Below is a small trained network, with its code and all its weights. Each question gives an input and a target symbol and asks what happens when units are switched off, that is, made to give their printed mean instead of their output.

import numpy as np


def w(rows, s, z=0):
    codes = np.array(rows[::2]) - 128.0
    scale = np.full(codes.shape[1], s)
    scale[-1] = z or s
    return codes * scale


def norm(h):
    return h / np.sqrt((h * h).mean(-1, keepdims=True) + 1e-5)


def f(y):
    return np.maximum(y, 0)


def softmax(a):
    e = np.exp(a - a.max(-1, keepdims=True))
    return e / e.sum(-1, keepdims=True)


def log_softmax(a):
    a = a - a.max(-1, keepdims=True)
    return a - np.log(np.exp(a).sum(-1, keepdims=True))


def net(x, mask):
    ids = ['ΞΠΨαγζηθμσ'.index(c) for c in x.split()]
    T = len(ids)
    res = E[ids] + P[:T]
    u = 0
    for l in range(2):
        r = norm(res)
        for j in range(2):
            rows = slice(3 * j, 3 * j + 3)
            q, k, v = (r @ M[l][rows].T for M in (Q, K, V))
            z = softmax(np.where(np.tri(T) > 0, q @ k.T / 3**0.5, -1e9)) @ v
            o = O[l][rows]
            res = res + np.where(mask[u + j], z, o[:, -1]) @ o[:, :-1]
        u += 2
        y = f(norm(res) @ A[l][:, :-1].T + A[l][:, -1])
        res = res + np.where(mask[u : u + 12], y, B[l][:, -1]) @ B[l][:, :-1]
        u += 12
    return log_softmax(norm(res)[-1] @ U[:, :-1].T + U[:, -1])


Q, K, V, O, A, B = {}, {}, {}, {}, {}, {}
E = w([
[192,131,94,111,124,98,149,160],'Ξ',
[197,172,66,89,131,74,190,133],'Π',
[166,115,78,80,137,97,158,150],'Ψ',
[209,153,185,175,82,121,188,150],'α',
[179,177,130,102,86,188,114,87],'γ',
[96,63,146,98,142,247,96,101],'ζ',
[110,97,93,132,169,164,57,100],'η',
[85,103,74,98,219,142,149,203],'θ',
[121,115,178,207,77,193,99,248],'μ',
[67,149,110,141,142,111,208,186],'σ',
],0.012)
P = w([
[104,91,185,56,93,58,60,76],'0',
[222,90,30,82,44,154,193,136],'1',
[167,221,234,135,217,147,137,78],'2',
[207,111,58,146,101,217,211,130],'3',
[89,200,147,119,154,124,14,132],'4',
[144,115,58,186,103,247,141,132],'5',
[108,223,112,163,185,132,37,116],'6',
[198,108,63,158,82,208,198,132],'7',
],0.013)
Q[0] = w([
[124,154,158,131,167,165,167,64],'0.h1',
[193,254,116,174,160,173,73,131],'0.h1',
[166,34,24,163,43,196,246,101],'0.h1',
[148,102,139,203,227,167,179,90],'0.h2',
[172,11,47,147,67,177,227,161],'0.h2',
[44,55,158,74,31,117,141,146],'0.h2',
],0.0095)
K[0] = w([
[95,64,18,182,134,113,130,172],'0.h1',
[4,127,127,227,173,156,76,130],'0.h1',
[183,59,184,1,122,30,103,108],'0.h1',
[53,148,93,17,43,72,111,183],'0.h2',
[229,32,165,86,92,23,63,78],'0.h2',
[241,65,187,79,172,99,213,145],'0.h2',
],0.0094)
V[0] = w([
[236,203,95,193,100,97,104,80],'0.h1',
[105,48,77,91,253,96,90,119],'0.h1',
[179,54,104,191,180,103,83,160],'0.h1',
[191,116,148,98,198,177,109,139],'0.h2',
[251,112,137,50,114,165,35,108],'0.h2',
[163,142,86,120,208,45,151,162],'0.h2',
],0.0071)
O[0] = w([
[128,166,106,170,125,67,112,48,90],'0.h1',
[254,81,170,84,151,98,148,131,123],'0.h1',
[148,107,147,143,195,91,33,117,93],'0.h1',
[174,157,128,170,138,166,106,142,126],'0.h2',
[111,86,28,218,156,144,79,112,254],'0.h2',
[141,117,158,203,147,25,150,187,83],'0.h2',
],0.0091,0.0055)
A[0] = w([
[152,111,149,206,76,133,178,200,142],'0.n1',
[165,181,153,167,130,197,157,91,136],'0.n2',
[166,97,106,86,179,254,157,159,64],'0.n3',
[160,176,57,103,148,126,154,158,28],'0.n4',
[40,113,110,89,74,170,142,52,97],'0.n5',
[63,140,130,136,189,154,99,84,141],'0.n6',
[88,171,150,107,178,94,99,149,126],'0.n7',
[148,211,169,108,90,73,86,144,149],'0.n8',
[50,179,249,35,116,92,135,103,20],'0.n9',
[155,69,165,5,138,132,140,106,124],'0.n10',
[167,182,226,46,164,95,29,142,141],'0.n11',
[47,84,203,149,15,107,145,62,3],'0.n12',
],0.01,0.0043)
B[0] = w([
[131,133,96,96,148,165,84,93,197],'0.n1',
[85,130,81,52,153,96,103,156,213],'0.n2',
[193,140,144,123,110,71,156,150,255],'0.n3',
[97,153,186,122,142,190,72,117,163],'0.n4',
[154,215,88,127,179,102,128,175,191],'0.n5',
[135,200,145,123,106,106,142,142,194],'0.n6',
[109,151,156,182,144,119,182,153,167],'0.n7',
[189,108,189,149,132,140,145,117,178],'0.n8',
[39,111,126,192,59,252,243,113,169],'0.n9',
[55,205,115,176,131,90,120,124,174],'0.n10',
[99,91,164,95,193,210,177,86,199],'0.n11',
[84,73,220,107,70,77,109,89,144],'0.n12',
],0.011,0.0082)
Q[1] = w([
[55,125,230,177,139,106,121,140],'1.h1',
[151,78,80,84,110,151,251,121],'1.h1',
[150,155,222,51,151,126,77,109],'1.h1',
[155,106,61,187,94,162,84,169],'1.h2',
[161,104,170,72,194,156,120,144],'1.h2',
[189,77,41,139,112,71,187,90],'1.h2',
],0.012)
K[1] = w([
[153,183,121,210,157,155,195,163],'1.h1',
[87,29,130,47,83,92,182,99],'1.h1',
[121,142,139,115,246,229,127,134],'1.h1',
[183,153,94,110,148,85,143,45],'1.h2',
[142,93,127,173,176,139,116,160],'1.h2',
[92,90,110,38,125,20,122,57],'1.h2',
],0.012)
V[1] = w([
[189,78,34,174,129,195,201,127],'1.h1',
[158,139,140,117,73,109,182,208],'1.h1',
[156,124,93,64,98,244,1,206],'1.h1',
[66,78,149,156,117,123,37,250],'1.h2',
[138,142,172,81,95,110,80,64],'1.h2',
[126,139,75,106,213,56,199,162],'1.h2',
],0.009)
O[1] = w([
[152,131,100,179,77,127,168,26,2],'1.h1',
[226,198,132,86,62,174,98,128,77],'1.h1',
[150,118,67,36,141,68,162,103,102],'1.h1',
[113,165,121,222,188,229,87,196,89],'1.h2',
[67,144,140,155,130,81,136,90,142],'1.h2',
[146,7,215,90,115,175,120,61,155],'1.h2',
],0.011,0.0063)
A[1] = w([
[3,150,122,122,73,16,61,86,84],'1.n1',
[123,84,33,120,177,173,127,106,57],'1.n2',
[183,139,140,136,26,206,191,137,121],'1.n3',
[153,132,32,141,50,143,192,116,114],'1.n4',
[184,133,159,107,62,152,175,230,2],'1.n5',
[109,104,110,196,60,243,215,127,103],'1.n6',
[187,78,157,112,85,93,199,102,115],'1.n7',
[86,151,176,209,99,129,119,102,130],'1.n8',
[136,64,101,163,104,5,137,214,32],'1.n9',
[67,198,8,105,114,105,149,95,105],'1.n10',
[132,105,64,202,99,191,101,194,67],'1.n11',
[126,118,130,179,71,84,85,56,109],'1.n12',
],0.012,0.0092)
B[1] = w([
[218,191,108,95,145,141,145,17,187],'1.n1',
[144,131,143,110,150,43,119,88,192],'1.n2',
[80,189,97,172,138,88,180,103,254],'1.n3',
[48,108,163,160,164,152,52,102,207],'1.n4',
[145,148,168,147,119,19,62,118,173],'1.n5',
[101,152,174,22,113,106,199,88,251],'1.n6',
[153,168,138,165,137,179,78,159,197],'1.n7',
[95,114,104,123,63,68,138,151,203],'1.n8',
[145,147,54,191,148,142,248,204,162],'1.n9',
[121,55,153,173,62,184,111,178,246],'1.n10',
[154,165,138,109,208,119,118,121,202],'1.n11',
[128,140,141,107,148,170,174,227,151],'1.n12',
],0.014,0.0064)
U = w([
[145,95,54,181,145,103,203,164,154],'Ξ',
[210,113,181,174,74,100,112,178,172],'Π',
[59,51,134,175,87,98,73,125,253],'Ψ',
[91,202,124,146,90,2,81,119,96],'α',
[174,158,68,142,103,196,111,66,189],'γ',
[144,119,94,4,107,100,113,174,102],'ζ',
[84,122,100,95,218,54,102,60,75],'η',
[160,74,199,117,177,237,141,126,67],'θ',
[72,204,102,134,178,202,91,192,82],'μ',
[54,144,138,91,91,162,220,124,146],'σ',
],0.0094,0.0038)

Each question gives the input, a string of symbols that net reads in full, and the target symbol t.
The units are the heads (3 rows each of Q, K, V and O) and the neurons (one row each of A and B). Each row of codes is followed by its name. A weight is (code - 128) times the scale printed after its matrix; where a second scale follows, it is the last column's (O, A, B and U).
mask holds one flag per unit, layer by layer, with each layer's heads first. A switched-off unit (its flag False) gives its mean, the last column of its rows in O or B, instead of its output. The means were averaged over made-up inputs and are rounded, as every weight is.
A unit's drop is (log p(t) with every unit on - log p(t) with that unit switched off) / (log p(t) with every unit on - log p(t) with every unit switched off).
most important unit: the unit with the biggest drop
k most important neurons: the k neurons with the biggest drops, biggest first
heads that matter: for each layer, one digit per head in row order, 1 if its drop is at least 0.15 and else 0, layers parted by /
input μ α α Ξ η α Ξ γ, target ζ: most important neuron => (0.n12)
input γ μ α Π μ Ξ θ α, target Ψ: heads that matter => 11 / 00
input Π η ζ, target η: heads that matter => 11 / 10
input γ η η ζ η α, target Ψ: heads that matter => 01 / 00
input θ η α η, target Π: heads that matter => 10 / 00
input α α α Π, target μ: heads that matter => 00 / 10
input θ ζ Ξ σ α Ψ, target Π: heads that matter => 10 / 00
input α Ψ Π α, target μ: heads that matter => 01 / 10
input Ξ Ξ α, target α: 2 most important neurons => (1.n8; 0.n2)
input θ Ψ η, target θ: heads that matter => 00 / 01
input Ξ θ α γ, target η: heads that matter => 01 / 00
input ζ γ Ξ Ξ μ σ σ, target σ: 2 most important neurons => (0.n9; 1.n6)
input Π μ α, target μ: heads that matter => 11 / 01
input α θ ζ μ Ξ, target μ: heads that matter => 10 / 00
input Ψ ζ μ Ψ σ Ψ α μ, target θ: most important unit => 0.n10
input α μ θ Ψ Ξ, target θ: heads that matter => 00 / 00
input θ α Ξ η ζ, target η: heads that matter => 10 / 10
input η Π Π η Ξ η, target Ξ: heads that matter => 10 / 00
input α ζ Ξ Ξ Ψ, target Ψ: 2 most important neurons => (0.n2; 0.n3)
input γ α Ξ Ξ, target Ψ: most important unit => 0.h2
input ζ η Π θ ζ ζ, target γ: 2 most important neurons => (0.n5; 0.n3)
input σ Π Ξ α, target α: 2 most important neurons => (1.n5; 1.n3)
input Ψ η η ζ, target θ: 2 most important neurons => (0.n10; 0.n9)
input η Ψ ζ θ Ψ η, target Ξ: 3 most important neurons => (1.n9; 0.n3; 0.n11)
input ζ Π ζ γ, target γ: 2 most important neurons => (0.n5; 0.n10)
input Π η Π ζ Π η, target σ: 3 most important neurons => (1.n6; 1.n12; 0.n2)
input Π σ γ, target σ: most important unit => 0.h2
